Below are the code and all the weights of a small trained network. Each question names an input and a class and asks about switching units off, where a switched-off unit gives its printed mean instead of its output.

import numpy as np


def w(rows, s, z=0):
    codes = np.array(rows[::2]) - 128.0
    scale = np.full(codes.shape[1], s)
    scale[-1] = z or s
    return codes * scale


def norm(h):
    return h / np.sqrt((h * h).mean(-1, keepdims=True) + 1e-5)


def f(y):
    return np.maximum(y, 0)


def log_softmax(a):
    a = a - a.max(-1, keepdims=True)
    return a - np.log(np.exp(a).sum(-1, keepdims=True))


def net(x, mask):
    res = np.array(x, float).reshape(1, 8) / 4 @ E
    u = 0
    for l in range(2):
        y = f(norm(res) @ A[l][:, :-1].T + A[l][:, -1])
        res = res + np.where(mask[u : u + 15], y, B[l][:, -1]) @ B[l][:, :-1]
        u += 15
    return log_softmax(norm(res)[-1] @ U[:, :-1].T + U[:, -1])


A, B = {}, {}
E = w([
[101,80,196,190,254,126],'x0',
[127,126,127,129,126,128],'x1',
[141,135,135,118,136,126],'x2',
[214,178,146,232,100,121],'x3',
[149,81,215,99,81,240],'x4',
[134,129,130,123,131,127],'x5',
[128,130,129,128,128,128],'x6',
[128,129,127,128,129,128],'x7',
],0.0073)
A[0] = w([
[72,109,153,82,181,127,174],'L0N0',
[153,82,198,114,91,182,54],'L0N1',
[137,180,201,86,141,87,157],'L0N2',
[155,92,172,117,103,227,140],'L0N3',
[74,107,117,66,148,131,213],'L0N4',
[109,99,172,172,149,176,107],'L0N5',
[101,128,167,157,172,131,144],'L0N6',
[121,129,155,122,102,204,91],'L0N7',
[115,123,213,116,87,200,150],'L0N8',
[157,104,171,95,56,190,91],'L0N9',
[115,92,152,173,225,125,89],'L0N10',
[163,183,153,122,87,143,85],'L0N11',
[124,71,165,193,248,223,3],'L0N12',
[196,127,150,215,87,113,165],'L0N13',
[88,155,117,64,147,119,50],'L0N14',
],0.011,0.0045)
B[0] = w([
[183,111,43,174,150,154,222],'L0N0',
[118,128,147,121,93,24,213],'L0N1',
[65,111,90,149,111,118,152],'L0N2',
[140,145,222,99,125,226,251],'L0N3',
[75,1,65,72,137,75,232],'L0N4',
[148,162,178,114,92,67,199],'L0N5',
[180,101,142,92,247,109,196],'L0N6',
[95,115,63,180,160,143,193],'L0N7',
[152,188,132,51,131,185,248],'L0N8',
[120,113,89,197,108,180,233],'L0N9',
[80,112,109,201,173,216,227],'L0N10',
[138,117,110,142,93,105,184],'L0N11',
[204,192,135,42,126,23,245],'L0N12',
[132,164,140,180,101,123,254],'L0N13',
[90,97,194,182,79,109,166],'L0N14',
],0.0084,0.0071)
A[1] = w([
[150,133,148,104,104,202,134],'L1N0',
[137,115,188,102,131,149,186],'L1N1',
[188,168,165,208,86,79,2],'L1N2',
[199,153,144,175,174,133,128],'L1N3',
[133,96,143,100,77,16,15],'L1N4',
[116,144,78,135,102,64,59],'L1N5',
[84,71,87,2,130,111,119],'L1N6',
[169,108,179,25,76,145,121],'L1N7',
[174,231,128,146,111,115,111],'L1N8',
[79,157,108,42,111,142,57],'L1N9',
[93,77,198,91,202,132,153],'L1N10',
[88,107,134,153,64,55,39],'L1N11',
[178,147,117,85,181,53,122],'L1N12',
[137,109,87,139,64,232,52],'L1N13',
[131,167,171,175,165,132,33],'L1N14',
],0.012,0.0058)
B[1] = w([
[67,79,137,180,157,108,206],'L1N0',
[203,150,75,77,55,35,191],'L1N1',
[139,89,57,18,198,171,210],'L1N2',
[21,128,172,123,45,16,220],'L1N3',
[92,49,199,182,60,63,152],'L1N4',
[237,133,119,70,68,113,171],'L1N5',
[149,225,254,171,128,109,254],'L1N6',
[82,113,53,167,204,91,214],'L1N7',
[165,112,100,179,150,218,239],'L1N8',
[43,78,143,20,164,92,162],'L1N9',
[211,181,18,66,60,190,204],'L1N10',
[195,72,80,112,68,70,157],'L1N11',
[44,59,133,169,78,244,213],'L1N12',
[85,94,219,128,177,135,211],'L1N13',
[64,211,205,158,118,54,162],'L1N14',
],0.0082,0.0079)
U = w([
[125,65,147,118,43,6,88],'0',
[101,53,37,148,215,95,148],'1',
[28,63,194,86,144,154,65],'2',
[161,148,106,22,166,135,252],'3',
[198,130,21,169,69,133,92],'4',
[60,193,130,238,170,55,89],'5',
[130,145,171,208,75,233,208],'6',
[188,241,214,131,125,93,117],'7',
],0.022,0.0019)

Each question gives the input, the list of numbers given to net, and the class t.
The units are the neurons (one row each of A and B). Each row of codes is followed by its name. A weight is (code - 128) times the scale printed after its matrix; where a second scale follows, it is the last column's (A, B and U).
mask holds one flag per neuron, layer by layer. A switched-off neuron (its flag False) gives its mean, the last column of its row in B, instead of its output. The means were averaged over made-up inputs and are rounded, as every weight is.
A unit's drop is (log p(t) with every unit on - log p(t) with that unit switched off) / (log p(t) with every unit on - log p(t) with every unit switched off).
The circuit of an input: a set's keep is (log p(t) with only the set's units on - log p(t) with every unit switched off) / (log p(t) with every unit on - log p(t) with every unit switched off). Starting from the 12 units with the biggest drops (on a tie, the unit counted first), units are removed one at a time, each time the one whose removal leaves the highest keep (on an exact tie, the one counted first), for as long as the keep stays at least 0.8.
circuit, biggest first: the units of the circuit, biggest drop first
most important unit: the unit with the biggest drop
top k neurons: the k neurons with the biggest drops, biggest first
k most important neurons of layer l: the k neurons of layer l with the biggest drops, biggest first
drop of u: that unit's drop, to one decimal
input [1,-7,5,-8,0,-4,7,4], class 1: circuit, biggest first : (L0N0)
input [-1,-5,-1,-2,-4,5,-4,-2], class 0: top 2 neurons : (L0N3, L0N8)
input [1,3,-4,-1,-8,3,-4,-1], class 1: 2 most important neurons of layer 0 : (L0N12, L0N1)
input [1,2,-5,0,-1,2,-7,3], class 1: top 2 neurons : (L0N10, L0N3)
input [-5,-7,-8,0,0,-3,-3,-4], class 0: 4 most important neurons of layer 0 : (L0N8, L0N3, L0N10, L0N0)
input [8,-1,-5,1,5,7,0,-7], class 7: 2 most important neurons of layer 0 : (L0N4, L0N5)
input [3,1,8,2,6,8,7,-1], class 7: 2 most important neurons of layer 0 : (L0N3, L0N4)
input [0,-4,2,-5,-2,4,6,7], class 0: top 3 neurons : (L0N14, L0N10, L1N6)
input [-8,-6,-7,0,-1,2,-4,-3], class 0: top 4 neurons : (L0N3, L0N0, L0N8, L0N13)
input [4,-3,1,-2,0,-2,6,-5], class 1: top 4 neurons : (L0N0, L0N10, L0N3, L1N12)
input [0,-7,2,-4,0,0,5,1], class 0: top 4 neurons : (L0N10, L0N4, L0N14, L1N6)
input [-1,3,-3,-4,0,6,-4,0], class 0: top 3 neurons : (L0N4, L0N10, L1N6)
input [-1,-6,4,3,-4,2,-1,-8], class 4: top 2 neurons : (L0N4, L0N3)
input [-4,-2,-1,4,1,6,4,2], class 6: circuit, biggest first : (L0N12)
input [1,-4,-4,-6,8,-5,2,8], class 3: 3 most important neurons of layer 1 : (L1N10, L1N1, L1N12)
input [8,-6,2,-6,1,-8,7,-5], class 3: top 2 neurons : (L1N10, L0N12)
input [1,6,1,6,7,3,-4,3], class 7: 2 most important neurons of layer 1 : (L1N12, L1N1)
input [6,-2,-2,1,3,-6,8,3], class 7: 2 most important neurons of layer 1 : (L1N2, L1N3)
input [3,-5,4,-1,-6,6,4,-5], class 1: drop of L1N6 : 0.1
input [4,-2,-7,0,4,-2,1,-3], class 3: most important unit : L1N6
input [2,-8,6,-1,-1,5,1,-4], class 1: drop of L0N0 : 0.2
